Here is a tiny trained network, its code and every weight. The questions are about switching its units off for an input and a target symbol, where a switched-off unit gives its printed mean instead of its output.

import numpy as np


def w(rows, s, z=0):
    codes = np.array(rows[::2]) - 128.0
    scale = np.full(codes.shape[1], s)
    scale[-1] = z or s
    return codes * scale


def softmax(a):
    e = np.exp(a - a.max(-1, keepdims=True))
    return e / e.sum(-1, keepdims=True)


def log_softmax(a):
    a = a - a.max(-1, keepdims=True)
    return a - np.log(np.exp(a).sum(-1, keepdims=True))


def net(x, mask):
    ids = ['βδεζηθλμξπστφψω'.index(c) for c in x.split()]
    T = len(ids)
    res = E[ids] + P[:T]
    u = 0
    for l in range(3):
        r = res
        for j in range(2):
            rows = slice(3 * j, 3 * j + 3)
            q, k, v = (r @ M[l][rows].T for M in (Q, K, V))
            z = softmax(np.where(np.tri(T) > 0, q @ k.T / 3**0.5, -1e9)) @ v
            o = O[l][rows]
            res = res + np.where(mask[u + j], z, o[:, -1]) @ o[:, :-1]
        u += 2
    return log_softmax(res[-1] @ U[:, :-1].T + U[:, -1])


Q, K, V, O = {}, {}, {}, {}
E = w([
[171,177,43,146,104,101,228,155],'β',
[98,220,162,70,110,174,113,221],'δ',
[127,146,162,144,143,36,12,127],'ε',
[64,187,71,197,115,128,87,74],'ζ',
[66,205,204,60,115,175,139,157],'η',
[227,145,166,65,141,59,175,120],'θ',
[204,181,33,129,137,172,126,72],'λ',
[158,98,219,170,123,146,210,45],'μ',
[102,72,102,155,115,203,222,140],'ξ',
[192,78,199,190,103,171,115,193],'π',
[147,222,164,80,106,209,109,154],'σ',
[153,57,201,225,100,110,190,127],'τ',
[124,10,126,136,154,156,134,146],'φ',
[82,77,65,114,180,37,129,151],'ψ',
[176,31,127,85,209,123,82,54],'ω',
],0.014)
P = w([
[114,125,124,100,2,109,122,112],'0',
[115,133,107,153,99,128,99,114],'1',
[109,135,122,157,134,115,111,124],'2',
[118,140,124,170,168,124,132,121],'3',
[120,146,127,166,202,132,145,130],'4',
[120,151,141,173,226,134,166,136],'5',
[122,146,151,174,249,140,171,144],'6',
],0.0098)
Q[0] = w([
[129,120,64,227,129,112,136,109],'L0H0',
[147,107,143,109,130,69,120,120],'L0H0',
[80,198,169,83,92,163,135,212],'L0H0',
[186,40,95,169,205,105,189,100],'L0H1',
[19,145,78,147,199,123,82,74],'L0H1',
[102,99,247,106,117,166,128,176],'L0H1',
],0.012)
K[0] = w([
[130,136,92,170,145,133,124,133],'L0H0',
[143,118,132,103,165,76,125,153],'L0H0',
[113,128,160,118,50,134,144,145],'L0H0',
[153,134,125,126,253,131,165,147],'L0H1',
[75,167,111,147,137,78,101,48],'L0H1',
[100,82,169,112,120,129,120,157],'L0H1',
],0.017)
V[0] = w([
[83,150,156,181,94,110,115,216],'L0H0',
[127,140,122,101,29,168,136,194],'L0H0',
[146,167,124,186,166,187,67,208],'L0H0',
[205,109,115,151,23,89,73,103],'L0H1',
[198,254,90,183,140,201,102,253],'L0H1',
[126,184,215,178,185,185,210,20],'L0H1',
],0.0055)
O[0] = w([
[114,135,176,163,90,118,140,153,138],'L0H0',
[135,129,116,157,15,142,135,149,106],'L0H0',
[147,140,155,149,177,147,178,200,158],'L0H0',
[217,121,143,107,72,148,171,69,149],'L0H1',
[174,111,64,166,104,120,113,197,7],'L0H1',
[132,130,138,184,178,170,2,119,123],'L0H1',
],0.0081,0.0015)
Q[1] = w([
[169,119,76,136,164,58,72,86],'L1H0',
[136,92,137,218,158,142,73,103],'L1H0',
[177,144,109,104,121,121,39,193],'L1H0',
[147,9,129,136,94,112,110,137],'L1H1',
[110,120,85,124,123,74,110,110],'L1H1',
[118,192,152,98,71,158,133,180],'L1H1',
],0.013)
K[1] = w([
[159,181,128,150,220,106,111,141],'L1H0',
[117,81,170,162,253,117,56,231],'L1H0',
[151,231,160,237,79,105,66,155],'L1H0',
[68,87,51,160,125,52,113,91],'L1H1',
[142,135,135,140,179,95,69,44],'L1H1',
[144,175,130,99,2,190,178,92],'L1H1',
],0.0098)
V[1] = w([
[130,27,119,147,138,148,247,137],'L1H0',
[203,106,251,255,103,97,108,115],'L1H0',
[201,103,112,121,175,189,193,215],'L1H0',
[122,184,124,70,178,40,183,149],'L1H1',
[36,152,40,92,97,73,121,139],'L1H1',
[33,58,74,177,86,49,134,130],'L1H1',
],0.006)
O[1] = w([
[100,160,213,121,160,135,185,76,253],'L1H0',
[255,160,239,168,143,143,72,137,174],'L1H0',
[156,144,113,112,217,144,213,97,108],'L1H0',
[123,183,145,71,120,76,129,89,80],'L1H1',
[122,148,92,187,141,101,102,46,80],'L1H1',
[104,119,124,224,175,81,123,116,149],'L1H1',
],0.0084,0.0028)
Q[2] = w([
[113,233,159,45,39,201,147,147],'L2H0',
[144,78,215,85,92,153,242,161],'L2H0',
[73,148,113,170,103,49,146,114],'L2H0',
[196,210,124,120,183,113,133,160],'L2H1',
[149,89,202,1,121,110,100,155],'L2H1',
[197,39,113,177,234,61,133,58],'L2H1',
],0.0094)
K[2] = w([
[153,114,136,98,49,164,146,80],'L2H0',
[127,108,179,136,107,138,206,108],'L2H0',
[92,148,125,148,100,67,132,140],'L2H0',
[140,176,145,137,160,104,145,189],'L2H1',
[153,184,190,76,109,99,114,73],'L2H1',
[142,65,137,89,249,141,111,158],'L2H1',
],0.012)
V[2] = w([
[2,215,160,161,101,189,151,229],'L2H0',
[57,87,206,156,211,239,103,120],'L2H0',
[123,80,81,237,88,197,210,141],'L2H0',
[157,35,82,111,148,194,22,11],'L2H1',
[105,223,159,50,143,221,79,116],'L2H1',
[40,153,33,205,123,214,179,189],'L2H1',
],0.0058)
O[2] = w([
[161,86,51,87,138,102,94,85,130],'L2H0',
[104,94,140,95,1,113,122,72,254],'L2H0',
[126,92,138,99,174,174,137,68,205],'L2H0',
[98,118,122,59,152,208,80,156,159],'L2H1',
[111,176,98,179,99,191,100,72,108],'L2H1',
[91,89,144,160,54,146,196,172,128],'L2H1',
],0.0095,0.0046)
U = w([
[76,150,127,201,253,86,150,90,122],'β',
[224,132,64,188,79,63,223,144,178],'δ',
[238,147,94,32,165,85,138,66,183],'ε',
[159,111,161,66,40,129,123,236,97],'ζ',
[91,99,25,231,58,119,31,83,254],'η',
[119,167,181,163,143,76,68,201,144],'θ',
[92,146,200,148,140,196,142,198,21],'λ',
[84,129,110,60,184,167,63,88,65],'μ',
[88,20,198,115,103,145,196,101,185],'ξ',
[241,94,200,191,108,151,136,131,64],'π',
[219,120,47,127,136,239,157,118,154],'σ',
[146,145,149,182,116,195,79,78,79],'τ',
[114,225,95,119,69,134,177,50,88],'φ',
[121,148,91,53,104,93,159,141,98],'ψ',
[75,170,191,171,85,135,135,179,52],'ω',
],0.0059,0.0041)

Each question gives the input, a string of symbols that net reads in full, and the target symbol t.
The units are the heads (3 rows each of Q, K, V and O). Each row of codes is followed by its name. A weight is (code - 128) times the scale printed after its matrix; where a second scale follows, it is the last column's (O and U).
mask holds one flag per head, layer by layer. A switched-off head (its flag False) gives its mean, the last column of its rows in O, instead of its output. The means were averaged over made-up inputs and are rounded, as every weight is.
A unit's drop is (log p(t) with every unit on - log p(t) with that unit switched off) / (log p(t) with every unit on - log p(t) with every unit switched off).
The circuit of an input: a set's keep is (log p(t) with only the set's units on - log p(t) with every unit switched off) / (log p(t) with every unit on - log p(t) with every unit switched off). Starting from all 6 units, units are removed one at a time, each time the one whose removal leaves the highest keep (on an exact tie, the one counted first), for as long as the keep stays at least 0.8.
units of the circuit, in order: the units of the circuit, biggest drop first
most important unit: the unit with the biggest drop
which heads matter: for each layer, one digit per head in row order, 1 if its drop is at least 0.15 and else 0, layers parted by /
input δ φ η η φ τ η, target δ: which heads matter -> 11 / 00 / 01
input θ ζ δ η δ, target θ: most important unit -> L2H0
input ε ζ η, target ε: which heads matter -> 01 / 00 / 01
input φ η φ ε δ τ ζ, target η: units of the circuit, in order -> [L0H1 L2H0]
input ζ δ φ σ, target ζ: units of the circuit, in order -> [L1H1 L1H0 L2H1]
input φ θ δ, target φ: units of the circuit, in order -> [L0H1 L2H1 L1H1]
input φ ψ φ σ η, target φ: units of the circuit, in order -> [L2H1 L0H1 L1H1]
input φ φ φ σ, target φ: units of the circuit, in order -> [L2H1 L0H1 L1H1]
input φ ε ε φ λ, target σ: units of the circuit, in order -> [L0H1 L1H0 L2H1 L0H0]
input η φ ζ φ δ η π, target π: units of the circuit, in order -> [L1H0 L0H1]
input ψ ζ π τ η, target ψ: which heads matter -> 01 / 11 / 10
input φ ψ δ φ, target β: which heads matter -> 00 / 01 / 10
input τ ε λ φ ε η, target τ: units of the circuit, in order -> [L2H1 L1H0 L0H1]
input ζ μ ζ, target ζ: which heads matter -> 01 / 11 / 01
input π η φ ε ζ, target η: units of the circuit, in order -> [L0H1 L1H0]
input φ φ ζ ω β, target δ: most important unit -> L0H1
input ω φ λ λ φ μ η, target ω: which heads matter -> 11 / 11 / 10
input η ζ β, target δ: units of the circuit, in order -> [L2H1 L0H1]
input ζ λ φ θ μ μ, target τ: units of the circuit, in order -> [L0H1 L2H1 L1H0 L0H0]
input ξ ζ η, target ξ: most important unit -> L2H1
input ξ λ λ δ, target ξ: which heads matter -> 10 / 11 / 11
input θ ζ λ τ φ φ η, target θ: which heads matter -> 00 / 10 / 11
